Here is a tiny trained network, its code and every weight. The questions are about switching its units off for an input and a class, where a switched-off unit gives its printed mean instead of its output.

import numpy as np


def w(rows, s, z=0):
    codes = np.array(rows[::2]) - 128.0
    scale = np.full(codes.shape[1], s)
    scale[-1] = z or s
    return codes * scale


def norm(h):
    return h / np.sqrt((h * h).mean(-1, keepdims=True) + 1e-5)


def f(y):
    return y / 2 * (1 + np.tanh(0.7978845608 * (y + 0.044715 * y**3)))


def log_softmax(a):
    a = a - a.max(-1, keepdims=True)
    return a - np.log(np.exp(a).sum(-1, keepdims=True))


def net(x, mask):
    res = np.array(x, float).reshape(1, 8) / 4 @ E
    u = 0
    for l in range(3):
        y = f(norm(res) @ A[l][:, :-1].T + A[l][:, -1])
        res = res + np.where(mask[u : u + 11], y, B[l][:, -1]) @ B[l][:, :-1]
        u += 11
    return log_softmax(norm(res)[-1] @ U[:, :-1].T + U[:, -1])


A, B = {}, {}
E = w([
[128,132,136],'x0',
[126,1,225],'x1',
[219,124,153],'x2',
[31,134,114],'x3',
[124,130,132],'x4',
[126,123,115],'x5',
[131,127,122],'x6',
[127,126,126],'x7',
],0.0087)
A[0] = w([
[125,123,131,116],'0.n1',
[97,10,208,222],'0.n2',
[140,111,86,57],'0.n3',
[106,191,102,228],'0.n4',
[123,170,207,79],'0.n5',
[126,91,106,1],'0.n6',
[138,127,123,71],'0.n7',
[165,156,164,154],'0.n8',
[112,75,108,61],'0.n9',
[123,106,145,30],'0.n10',
[120,85,126,35],'0.n11',
],0.012,0.0045)
B[0] = w([
[128,158,147,126],'0.n1',
[187,43,185,254],'0.n2',
[115,102,150,118],'0.n3',
[180,3,25,199],'0.n4',
[128,107,75,124],'0.n5',
[110,132,143,113],'0.n6',
[106,147,143,118],'0.n7',
[128,174,25,146],'0.n8',
[101,144,231,127],'0.n9',
[71,123,151,119],'0.n10',
[101,142,160,122],'0.n11',
],0.0054,0.0094)
A[1] = w([
[244,40,247,180],'1.n1',
[117,155,166,45],'1.n2',
[140,133,100,4],'1.n3',
[50,239,110,31],'1.n4',
[101,155,160,174],'1.n5',
[115,69,58,141],'1.n6',
[158,208,84,164],'1.n7',
[42,235,133,110],'1.n8',
[180,219,132,90],'1.n9',
[157,119,209,138],'1.n10',
[139,41,2,178],'1.n11',
],0.0084,0.004)
B[1] = w([
[133,130,2,254],'1.n1',
[96,80,126,111],'1.n2',
[104,94,173,115],'1.n3',
[110,87,90,126],'1.n4',
[125,134,123,125],'1.n5',
[158,179,147,169],'1.n6',
[95,164,217,161],'1.n7',
[141,117,121,125],'1.n8',
[137,158,192,129],'1.n9',
[124,126,84,156],'1.n10',
[95,225,181,226],'1.n11',
],0.0097,0.0086)
A[2] = w([
[79,122,10,141],'2.n1',
[156,167,92,59],'2.n2',
[14,47,218,2],'2.n3',
[80,100,158,62],'2.n4',
[153,173,47,80],'2.n5',
[45,81,199,78],'2.n6',
[21,162,97,59],'2.n7',
[94,102,104,83],'2.n8',
[66,23,82,89],'2.n9',
[69,197,124,136],'2.n10',
[61,55,113,125],'2.n11',
],0.013,0.0058)
B[2] = w([
[86,33,205,254],'2.n1',
[121,180,189,155],'2.n2',
[206,195,136,159],'2.n3',
[200,151,155,116],'2.n4',
[102,158,214,214],'2.n5',
[203,191,136,141],'2.n6',
[152,44,32,182],'2.n7',
[156,121,167,129],'2.n8',
[90,235,255,243],'2.n9',
[52,123,60,247],'2.n10',
[192,152,237,195],'2.n11',
],0.0096,0.0055)
U = w([
[69,226,76,155],'0',
[211,199,182,253],'1',
[172,20,189,104],'2',
[254,33,51,53],'3',
[21,87,42,15],'4',
],0.017,0.0041)

Each question gives the input, the list of numbers given to net, and the class t.
The units are the neurons (one row each of A and B). Each row of codes is followed by its name. A weight is (code - 128) times the scale printed after its matrix; where a second scale follows, it is the last column's (A, B and U).
mask holds one flag per neuron, layer by layer. A switched-off neuron (its flag False) gives its mean, the last column of its row in B, instead of its output. The means were averaged over made-up inputs and are rounded, as every weight is.
A unit's drop is (log p(t) with every unit on - log p(t) with that unit switched off) / (log p(t) with every unit on - log p(t) with every unit switched off).
The circuit of an input: a set's keep is (log p(t) with only the set's units on - log p(t) with every unit switched off) / (log p(t) with every unit on - log p(t) with every unit switched off). Starting from the 12 units with the biggest drops (on a tie, the unit counted first), units are removed one at a time, each time the one whose removal leaves the highest keep (on an exact tie, the one counted first), for as long as the keep stays at least 0.8.
units of the circuit, in order: the units of the circuit, biggest drop first
k most important neurons: the k neurons with the biggest drops, biggest first
k most important neurons of layer l: the k neurons of layer l with the biggest drops, biggest first
drop when u is switched off: that unit's drop, to one decimal
input [1,7,0,3,-6,0,-2,5], class 1: units of the circuit, in order -> [2.n9]
input [-2,-3,0,4,4,0,-8,-5], class 4: 3 most important neurons -> [0.n2, 2.n10, 2.n9]
input [5,-4,-2,3,-6,2,-3,5], class 4: 4 most important neurons -> [0.n2, 2.n9, 2.n7, 2.n10]
input [-4,-3,-6,1,8,-1,-7,3], class 4: 2 most important neurons -> [0.n2, 2.n7]
input [3,8,3,-3,-6,-2,7,-7], class 3: 2 most important neurons -> [1.n1, 0.n2]
input [3,6,4,0,0,-5,-6,6], class 3: 2 most important neurons -> [0.n2, 2.n5]
input [8,1,6,5,4,-5,4,7], class 2: 2 most important neurons -> [2.n1, 2.n10]
input [-4,-3,5,3,0,-5,-1,-4], class 0: 3 most important neurons of layer 2 -> [2.n10, 2.n11, 2.n9]
input [6,4,1,-2,6,2,3,-1], class 3: 2 most important neurons -> [0.n2, 1.n11]
input [5,-2,-2,5,-3,-8,5,0], class 4: 3 most important neurons -> [0.n2, 2.n7, 2.n9]
input [5,2,-4,3,7,1,-2,-5], class 1: 2 most important neurons -> [2.n9, 2.n11]
input [-3,5,-3,5,-5,-2,2,2], class 1: drop when 1.n1 is switched off -> -0.1
input [5,8,-5,3,-1,-5,5,7], class 1: drop when 2.n9 is switched off -> 0.3
input [-6,-1,-3,5,-4,-4,-8,5], class 4: units of the circuit, in order -> [2.n7]
input [1,-3,-3,5,-5,1,-4,0], class 4: drop when 0.n2 is switched off -> 0.2
input [-5,-3,-2,2,-5,0,7,1], class 4: 2 most important neurons -> [0.n2, 2.n10]
